Below are the code and all the weights of a small trained network. Each question names an input and a class and asks about switching units off, where a switched-off unit gives its printed mean instead of its output.

import numpy as np


def w(rows, s, z=0):
    codes = np.array(rows[::2]) - 128.0
    scale = np.full(codes.shape[1], s)
    scale[-1] = z or s
    return codes * scale


def norm(h):
    return h / np.sqrt((h * h).mean(-1, keepdims=True) + 1e-5)


def f(y):
    return np.maximum(y, 0)


def log_softmax(a):
    a = a - a.max(-1, keepdims=True)
    return a - np.log(np.exp(a).sum(-1, keepdims=True))


def net(x, mask):
    res = np.array(x, float).reshape(1, 3) / 4 @ E
    u = 0
    for l in range(3):
        y = f(norm(res) @ A[l][:, :-1].T + A[l][:, -1])
        res = res + np.where(mask[u : u + 6], y, B[l][:, -1]) @ B[l][:, :-1]
        u += 6
    return log_softmax(norm(res)[-1] @ U[:, :-1].T + U[:, -1])


A, B = {}, {}
E = w([
[67,185,192,173,106,119,207,200,156,193,78],'x0',
[103,27,165,68,194,135,147,226,28,117,132],'x1',
[95,239,88,1,116,119,139,150,160,134,181],'x2',
],0.005)
A[0] = w([
[108,142,164,134,108,109,252,141,180,151,46,160],'L0N1',
[131,128,139,211,205,128,154,75,83,105,67,254],'L0N2',
[74,95,169,151,146,121,152,209,105,137,222,175],'L0N3',
[111,161,97,79,72,132,178,165,196,119,122,100],'L0N4',
[136,169,139,177,118,116,92,101,125,105,182,181],'L0N5',
[107,190,139,153,86,104,146,78,129,139,95,65],'L0N6',
],0.0037,0.0028)
B[0] = w([
[207,148,38,172,132,193,80,149,16,76,148,238],'L0N1',
[38,132,69,16,92,81,96,115,148,149,141,252],'L0N2',
[197,152,97,105,123,153,157,17,199,176,202,223],'L0N3',
[66,40,112,95,110,105,60,150,140,161,23,193],'L0N4',
[181,81,163,40,234,163,162,148,84,155,136,192],'L0N5',
[158,66,206,108,180,183,123,101,135,188,253,172],'L0N6',
],0.0044,0.0039)
A[1] = w([
[113,99,210,98,159,73,208,201,76,105,132,20],'L1N1',
[186,95,60,68,133,116,102,122,96,192,140,203],'L1N2',
[103,90,99,88,157,174,100,108,163,156,140,42],'L1N3',
[167,206,141,218,114,89,122,70,254,137,84,107],'L1N4',
[98,180,169,209,111,132,222,182,102,195,62,1],'L1N5',
[120,35,171,254,113,97,136,93,139,123,16,12],'L1N6',
],0.0055,0.0017)
B[1] = w([
[158,92,118,135,151,215,175,2,185,162,197,166],'L1N1',
[94,159,200,215,107,126,143,134,144,137,75,253],'L1N2',
[173,162,121,191,76,129,170,135,103,142,119,184],'L1N3',
[167,41,158,87,178,219,188,83,121,150,236,187],'L1N4',
[187,185,54,174,81,96,150,214,78,15,188,183],'L1N5',
[46,112,124,3,91,20,67,125,159,167,17,186],'L1N6',
],0.006,0.0072)
A[2] = w([
[114,72,139,127,210,191,179,106,84,152,154,22],'L2N1',
[121,151,143,64,99,108,66,125,167,155,136,223],'L2N2',
[55,207,87,54,177,114,131,159,162,173,121,46],'L2N3',
[203,147,114,143,157,139,38,123,81,8,93,43],'L2N4',
[156,141,80,161,140,102,34,74,106,1,120,36],'L2N5',
[143,136,109,156,107,84,151,211,122,49,168,4],'L2N6',
],0.0074,0.0023)
B[2] = w([
[177,166,121,104,158,163,137,34,211,201,208,252],'L2N1',
[91,54,129,141,187,100,141,133,96,139,90,235],'L2N2',
[98,19,124,123,99,20,72,109,95,120,61,228],'L2N3',
[112,198,90,142,55,141,198,199,134,106,116,210],'L2N4',
[115,176,62,93,114,143,187,253,84,116,187,219],'L2N5',
[133,165,76,106,64,177,181,233,99,70,157,191],'L2N6',
],0.0066,0.0044)
U = w([
[184,104,124,94,166,220,185,7,193,208,240,173],'0',
[140,180,27,119,70,174,205,237,65,89,177,184],'1',
[60,57,110,65,117,32,85,98,105,164,39,220],'2',
[119,225,210,254,90,166,138,103,121,158,69,115],'3',
[128,154,162,145,199,166,41,144,157,62,133,4],'4',
[154,161,203,101,169,150,92,139,152,61,115,18],'5',
[145,158,188,136,194,145,81,155,146,89,132,8],'6',
[126,166,172,149,215,155,39,150,150,100,138,7],'7',
],0.0091,0.0034)

Each question gives the input, the list of numbers given to net, and the class t.
The units are the neurons (one row each of A and B). Each row of codes is followed by its name. A weight is (code - 128) times the scale printed after its matrix; where a second scale follows, it is the last column's (A, B and U).
mask holds one flag per neuron, layer by layer. A switched-off neuron (its flag False) gives its mean, the last column of its row in B, instead of its output. The means were averaged over made-up inputs and are rounded, as every weight is.
A unit's drop is (log p(t) with every unit on - log p(t) with that unit switched off) / (log p(t) with every unit on - log p(t) with every unit switched off).
The circuit of an input: a set's keep is (log p(t) with only the set's units on - log p(t) with every unit switched off) / (log p(t) with every unit on - log p(t) with every unit switched off). Starting from the 12 units with the biggest drops (on a tie, the unit counted first), units are removed one at a time, each time the one whose removal leaves the highest keep (on an exact tie, the one counted first), for as long as the keep stays at least 0.8.
units of the circuit, in order: the units of the circuit, biggest drop first
k most important neurons: the k neurons with the biggest drops, biggest first
top k neurons in layer l: the k neurons of layer l with the biggest drops, biggest first
drop of u: that unit's drop, to one decimal
input [1,4,5], class 2: 3 most important neurons	[L1N4 L2N3 L0N3]
input [8,-8,1], class 0: units of the circuit, in order	[L1N4]
input [0,-1,0], class 3: 2 most important neurons	[L1N4 L1N2]
input [-3,2,4], class 2: 4 most important neurons	[L1N4 L1N5 L0N1 L1N1]
input [-3,4,-3], class 0: 2 most important neurons	[L1N5 L0N1]
input [-5,5,7], class 2: 2 most important neurons	[L1N5 L1N4]
input [2,3,-1], class 3: units of the circuit, in order	[L0N3 L1N2 L1N4]
input [-2,2,2], class 3: 2 most important neurons	[L1N5 L1N4]
input [-3,8,-8], class 0: 3 most important neurons	[L1N1 L2N1 L0N4]
input [7,-6,-7], class 1: top 2 neurons in layer 2	[L2N3 L2N1]
input [3,-7,-8], class 2: 2 most important neurons	[L1N6 L0N3]
input [5,1,-5], class 1: 2 most important neurons	[L1N5 L0N1]
input [7,-5,2], class 1: 2 most important neurons	[L1N5 L0N3]
input [-4,-3,-3], class 1: units of the circuit, in order	[L2N5]
input [3,2,0], class 3: top 3 neurons in layer 1	[L1N4 L1N5 L1N2]
input [-3,2,1], class 3: top 2 neurons in layer 1	[L1N2 L1N5]
input [-4,8,-7], class 0: 2 most important neurons	[L2N1 L1N1]
input [2,2,-3], class 3: top 2 neurons in layer 0	[L0N2 L0N3]
input [8,4,-7], class 1: 2 most important neurons	[L1N5 L2N6]
input [8,0,-7], class 1: units of the circuit, in order	[L1N5]
input [0,2,-3], class 3: 2 most important neurons	[L0N2 L1N4]
input [-3,1,3], class 3: top 2 neurons in layer 0	[L0N2 L0N1]
input [0,-1,3], class 3: top 2 neurons in layer 0	[L0N2 L0N4]
input [5,5,-7], class 2: drop of L1N6	7.8
input [-7,-4,-5], class 1: drop of L2N5	0.1
input [8,-1,-2], class 1: drop of L1N5	0.1
input [2,-3,-8], class 2: drop of L1N6	2.0
input [-5,1,-4], class 1: top neuron in layer 2	[L2N5]
